Below is a small trained network, with its code and all its weights. Each question gives an input and a class and asks what happens when units are switched off, that is, made to give their printed mean instead of their output.

import numpy as np


def w(rows, s, z=0):
    codes = np.array(rows[::2]) - 128.0
    scale = np.full(codes.shape[1], s)
    scale[-1] = z or s
    return codes * scale


def norm(h):
    return h / np.sqrt((h * h).mean(-1, keepdims=True) + 1e-5)


def f(y):
    return y / 2 * (1 + np.tanh(0.7978845608 * (y + 0.044715 * y**3)))


def log_softmax(a):
    a = a - a.max(-1, keepdims=True)
    return a - np.log(np.exp(a).sum(-1, keepdims=True))


def net(x, mask):
    res = np.array(x, float).reshape(1, 4) / 4 @ E
    u = 0
    for l in range(2):
        y = f(norm(res) @ A[l][:, :-1].T + A[l][:, -1])
        res = res + np.where(mask[u : u + 7], y, B[l][:, -1]) @ B[l][:, :-1]
        u += 7
    return log_softmax(norm(res)[-1] @ U[:, :-1].T + U[:, -1])


A, B = {}, {}
E = w([
[64,97,5,168],'x0',
[34,219,132,66],'x1',
[130,128,127,124],'x2',
[192,187,84,159],'x3',
],0.0024)
A[0] = w([
[160,72,226,106,16],'L0N1',
[75,34,186,83,232],'L0N2',
[90,106,91,166,108],'L0N3',
[220,67,187,138,64],'L0N4',
[117,3,145,155,4],'L0N5',
[153,28,76,133,50],'L0N6',
[183,106,142,141,80],'L0N7',
],0.008,0.0021)
B[0] = w([
[140,88,217,102,203],'L0N1',
[68,89,148,174,254],'L0N2',
[118,53,74,76,161],'L0N3',
[61,111,71,2,240],'L0N4',
[83,93,175,192,183],'L0N5',
[205,114,192,191,187],'L0N6',
[172,114,43,71,154],'L0N7',
],0.0084,0.003)
A[1] = w([
[188,197,193,111,97],'L1N1',
[165,173,63,126,60],'L1N2',
[177,167,104,75,177],'L1N3',
[245,129,97,144,3],'L1N4',
[63,77,113,121,95],'L1N5',
[210,125,202,120,99],'L1N6',
[84,134,228,159,4],'L1N7',
],0.011,0.0037)
B[1] = w([
[159,187,115,195,199],'L1N1',
[1,116,104,94,192],'L1N2',
[194,56,77,177,252],'L1N3',
[242,200,243,113,176],'L1N4',
[129,197,182,151,250],'L1N5',
[38,168,95,154,164],'L1N6',
[200,164,21,49,241],'L1N7',
],0.014,0.0029)
U = w([
[83,76,223,45,146],'0',
[160,217,66,37,126],'1',
[199,36,46,97,161],'2',
[156,177,54,251,55],'3',
[115,47,185,237,239],'4',
[51,226,205,173,2],'5',
[236,161,207,142,238],'6',
[44,104,28,132,52],'7',
],0.013,0.0005)

Each question gives the input, the list of numbers given to net, and the class t.
The units are the neurons (one row each of A and B). Each row of codes is followed by its name. A weight is (code - 128) times the scale printed after its matrix; where a second scale follows, it is the last column's (A, B and U).
mask holds one flag per neuron, layer by layer. A switched-off neuron (its flag False) gives its mean, the last column of its row in B, instead of its output. The means were averaged over made-up inputs and are rounded, as every weight is.
A unit's drop is (log p(t) with every unit on - log p(t) with that unit switched off) / (log p(t) with every unit on - log p(t) with every unit switched off).
The circuit of an input: a set's keep is (log p(t) with only the set's units on - log p(t) with every unit switched off) / (log p(t) with every unit on - log p(t) with every unit switched off). Starting from the 12 units with the biggest drops (on a tie, the unit counted first), units are removed one at a time, each time the one whose removal leaves the highest keep (on an exact tie, the one counted first), for as long as the keep stays at least 0.8.
units of the circuit, in order: the units of the circuit, biggest drop first
unit that matters most: the unit with the biggest drop
k most important neurons: the k neurons with the biggest drops, biggest first
top k neurons in layer l: the k neurons of layer l with the biggest drops, biggest first
input [-8,-4,-8,-3], class 0: unit that matters most : L0N4
input [-5,-7,-6,7], class 2: units of the circuit, in order : (L0N4; L1N3)
input [1,7,1,4], class 7: units of the circuit, in order : (L0N2; L1N4; L1N5; L1N7)
input [-7,-5,0,-2], class 0: units of the circuit, in order : (L0N4; L1N7)
input [0,-1,1,-5], class 0: top 4 neurons in layer 1 : (L1N3; L1N1; L1N7; L1N5)
input [7,-7,-2,1], class 6: 2 most important neurons : (L0N6; L1N4)
input [5,2,-4,4], class 7: 3 most important neurons : (L0N2; L1N2; L0N5)
input [1,-7,1,2], class 6: units of the circuit, in order : (L1N4; L0N2)
input [-7,-4,7,2], class 2: top 4 neurons in layer 0 : (L0N4; L0N7; L0N2; L0N5)
input [-8,2,7,1], class 3: 4 most important neurons : (L1N1; L0N5; L1N6; L0N2)
input [7,-1,0,7], class 6: top 2 neurons in layer 0 : (L0N4; L0N6)
input [2,-5,1,8], class 6: 3 most important neurons : (L1N4; L0N6; L1N7)
input [8,-5,6,0], class 4: 2 most important neurons : (L1N7; L0N5)
input [3,7,4,-8], class 5: units of the circuit, in order : (L1N5)
input [6,-1,2,-3], class 4: top 2 neurons in layer 0 : (L0N3; L0N6)
input [-3,2,-8,8], class 3: 2 most important neurons : (L0N4; L1N3)
input [2,6,2,8], class 7: 2 most important neurons : (L1N2; L0N6)
input [-1,7,-7,-8], class 1: 2 most important neurons : (L1N7; L0N4)
input [-1,-1,8,2], class 2: 2 most important neurons : (L1N3; L1N6)
input [6,8,5,8], class 7: unit that matters most : L0N2
input [5,2,0,8], class 7: top 2 neurons in layer 1 : (L1N2; L1N7)
input [5,-6,-6,-1], class 4: 2 most important neurons : (L0N5; L1N7)
input [-1,-1,-8,5], class 2: 2 most important neurons : (L1N3; L0N2)
input [-4,2,8,1], class 3: top 2 neurons in layer 0 : (L0N2; L0N5)
input [2,6,7,-5], class 5: 2 most important neurons : (L0N6; L0N1)
input [-2,-6,3,8], class 2: top 2 neurons in layer 1 : (L1N3; L1N2)
input [8,2,0,-8], class 5: most important neuron : (L1N5)
